Below are the code and all the weights of a small trained network. Each question names an input and a target symbol and asks about switching units off, where a switched-off unit gives its printed mean instead of its output.

import numpy as np


def w(rows, s, z=0):
    codes = np.array(rows[::2]) - 128.0
    scale = np.full(codes.shape[1], s)
    scale[-1] = z or s
    return codes * scale


def softmax(a):
    e = np.exp(a - a.max(-1, keepdims=True))
    return e / e.sum(-1, keepdims=True)


def log_softmax(a):
    a = a - a.max(-1, keepdims=True)
    return a - np.log(np.exp(a).sum(-1, keepdims=True))


def net(x, mask):
    ids = ['βεηθλμξσω'.index(c) for c in x.split()]
    T = len(ids)
    res = E[ids] + P[:T]
    u = 0
    for l in range(2):
        r = res
        for j in range(3):
            rows = slice(4 * j, 4 * j + 4)
            q, k, v = (r @ M[l][rows].T for M in (Q, K, V))
            z = softmax(np.where(np.tri(T) > 0, q @ k.T / 4**0.5, -1e9)) @ v
            o = O[l][rows]
            res = res + np.where(mask[u + j], z, o[:, -1]) @ o[:, :-1]
        u += 3
    return log_softmax(res[-1] @ U[:, :-1].T + U[:, -1])


Q, K, V, O = {}, {}, {}, {}
E = w([
[18,146,79,29],'β',
[135,148,163,127],'ε',
[151,147,182,52],'η',
[184,205,176,51],'θ',
[190,236,182,95],'λ',
[54,230,13,167],'μ',
[66,56,23,125],'ξ',
[177,254,176,2],'σ',
[254,131,141,87],'ω',
],0.013)
P = w([
[150,191,111,115],'0',
[92,123,144,122],'1',
[153,133,93,103],'2',
[155,163,132,149],'3',
[113,85,209,119],'4',
[172,111,88,104],'5',
[146,126,120,186],'6',
[125,104,253,100],'7',
],0.015)
Q[0] = w([
[169,247,123,86],'L0H1',
[84,190,164,113],'L0H1',
[14,55,116,139],'L0H1',
[217,164,130,117],'L0H1',
[255,37,77,126],'L0H2',
[101,103,197,230],'L0H2',
[233,41,150,75],'L0H2',
[44,179,154,236],'L0H2',
[221,100,49,103],'L0H3',
[185,67,196,186],'L0H3',
[163,113,80,129],'L0H3',
[122,170,194,125],'L0H3',
],0.0099)
K[0] = w([
[146,143,152,144],'L0H1',
[129,132,219,129],'L0H1',
[117,186,139,107],'L0H1',
[104,120,81,158],'L0H1',
[150,145,175,132],'L0H2',
[121,150,152,141],'L0H2',
[246,56,117,107],'L0H2',
[121,142,67,190],'L0H2',
[72,155,116,80],'L0H3',
[134,174,149,198],'L0H3',
[51,143,158,97],'L0H3',
[158,131,89,169],'L0H3',
],0.014)
V[0] = w([
[103,65,91,99],'L0H1',
[76,124,83,67],'L0H1',
[179,100,66,135],'L0H1',
[81,124,195,82],'L0H1',
[240,162,207,172],'L0H2',
[130,121,136,203],'L0H2',
[235,119,130,189],'L0H2',
[103,86,212,67],'L0H2',
[50,106,203,138],'L0H3',
[66,175,194,125],'L0H3',
[165,134,120,93],'L0H3',
[102,165,239,246],'L0H3',
],0.011)
O[0] = w([
[106,166,137,23,32],'L0H1',
[119,95,137,171,144],'L0H1',
[50,222,26,127,106],'L0H1',
[218,100,122,108,149],'L0H1',
[74,224,69,143,240],'L0H2',
[46,118,162,215,19],'L0H2',
[54,157,58,51,137],'L0H2',
[42,102,72,98,122],'L0H2',
[255,71,76,126,2],'L0H3',
[209,104,209,92,170],'L0H3',
[92,65,79,151,216],'L0H3',
[136,210,189,167,16],'L0H3',
],0.0064,0.0067)
Q[1] = w([
[70,103,208,114],'L1H1',
[127,167,43,129],'L1H1',
[95,178,112,186],'L1H1',
[156,125,152,186],'L1H1',
[107,160,94,159],'L1H2',
[39,105,248,196],'L1H2',
[170,129,78,178],'L1H2',
[88,49,152,112],'L1H2',
[96,112,173,106],'L1H3',
[120,102,125,46],'L1H3',
[239,170,103,57],'L1H3',
[76,125,74,97],'L1H3',
],0.012)
K[1] = w([
[111,146,254,40],'L1H1',
[145,104,125,127],'L1H1',
[154,171,87,201],'L1H1',
[185,146,211,149],'L1H1',
[131,145,132,71],'L1H2',
[156,207,166,222],'L1H2',
[105,75,131,188],'L1H2',
[127,143,146,187],'L1H2',
[206,131,31,209],'L1H3',
[121,45,34,89],'L1H3',
[131,172,226,149],'L1H3',
[155,244,185,136],'L1H3',
],0.0083)
V[1] = w([
[145,97,170,115],'L1H1',
[86,76,132,154],'L1H1',
[106,114,134,174],'L1H1',
[164,97,129,247],'L1H1',
[101,97,191,113],'L1H2',
[137,93,93,183],'L1H2',
[155,185,94,109],'L1H2',
[125,70,150,207],'L1H2',
[153,116,70,77],'L1H3',
[95,61,116,139],'L1H3',
[136,175,148,108],'L1H3',
[138,98,142,147],'L1H3',
],0.014)
O[1] = w([
[130,105,78,168,109],'L1H1',
[148,239,99,69,61],'L1H1',
[118,148,202,99,77],'L1H1',
[93,253,135,49,27],'L1H1',
[129,89,153,80,87],'L1H2',
[184,140,137,121,70],'L1H2',
[216,64,67,194,207],'L1H2',
[144,184,131,28,9],'L1H2',
[68,152,103,189,160],'L1H3',
[205,96,130,81,58],'L1H3',
[130,75,131,193,178],'L1H3',
[85,157,138,195,98],'L1H3',
],0.0059,0.015)
U = w([
[135,133,38,85,223],'β',
[50,128,106,128,241],'ε',
[130,80,157,115,66],'η',
[146,152,114,143,211],'θ',
[134,194,82,156,166],'λ',
[178,180,90,166,19],'μ',
[133,183,7,125,180],'ξ',
[151,120,70,117,70],'σ',
[187,151,69,155,3],'ω',
],0.011,0.0028)

Each question gives the input, a string of symbols that net reads in full, and the target symbol t.
The units are the heads (4 rows each of Q, K, V and O). Each row of codes is followed by its name. A weight is (code - 128) times the scale printed after its matrix; where a second scale follows, it is the last column's (O and U).
mask holds one flag per head, layer by layer. A switched-off head (its flag False) gives its mean, the last column of its rows in O, instead of its output. The means were averaged over made-up inputs and are rounded, as every weight is.
A unit's drop is (log p(t) with every unit on - log p(t) with that unit switched off) / (log p(t) with every unit on - log p(t) with every unit switched off).
The circuit of an input: a set's keep is (log p(t) with only the set's units on - log p(t) with every unit switched off) / (log p(t) with every unit on - log p(t) with every unit switched off). Starting from all 6 units, units are removed one at a time, each time the one whose removal leaves the highest keep (on an exact tie, the one counted first), for as long as the keep stays at least 0.8.
units of the circuit, in order: the units of the circuit, biggest drop first
unit that matters most: the unit with the biggest drop
heads that matter: for each layer, one digit per head in row order, 1 if its drop is at least 0.15 and else 0, layers parted by /
drop of u: that unit's drop, to one decimal
input θ ε μ ω θ, target ε: unit that matters most -> L0H2
input θ ω μ λ θ ε, target ε: units of the circuit, in order -> [L0H2; L0H1]
input θ ξ μ σ ω ξ, target ξ: heads that matter -> 011 / 010
input λ β σ, target β: units of the circuit, in order -> [L0H2; L1H2; L1H1; L0H3]
input σ ε η μ ω λ ω ω, target ε: heads that matter -> 010 / 000
input ω σ λ σ ω ω μ, target λ: heads that matter -> 010 / 100
input ω ε β β μ σ, target β: units of the circuit, in order -> [L0H2; L0H3; L1H2]
input β β θ β η θ, target β: heads that matter -> 011 / 010
input σ ξ ξ σ ω ε, target ξ: heads that matter -> 001 / 100
input ω β μ σ ω η ω η, target ε: heads that matter -> 011 / 000
input β β σ σ σ μ, target β: heads that matter -> 011 / 110
input ω ω ε λ ω ω σ ε, target ε: heads that matter -> 011 / 000
input ξ θ η ξ λ σ, target ξ: heads that matter -> 011 / 100
input σ ξ λ, target ξ: unit that matters most -> L1H1
input ω ω η ω σ β σ μ, target η: heads that matter -> 110 / 100
input ξ ω ε, target ξ: units of the circuit, in order -> [L0H3; L0H2; L1H1]
input μ η σ θ σ μ ω, target ξ: units of the circuit, in order -> [L0H2; L0H1]
input σ ε σ ω λ, target ε: heads that matter -> 011 / 001
input σ μ μ β, target η: drop of L1H3 -> 0.0
input μ β σ λ σ σ ω σ, target ε: drop of L1H1 -> -0.1
input η σ σ σ ε β μ, target λ: drop of L1H1 -> 1.4
input σ η ξ ξ β λ, target β: unit that matters most -> L1H2
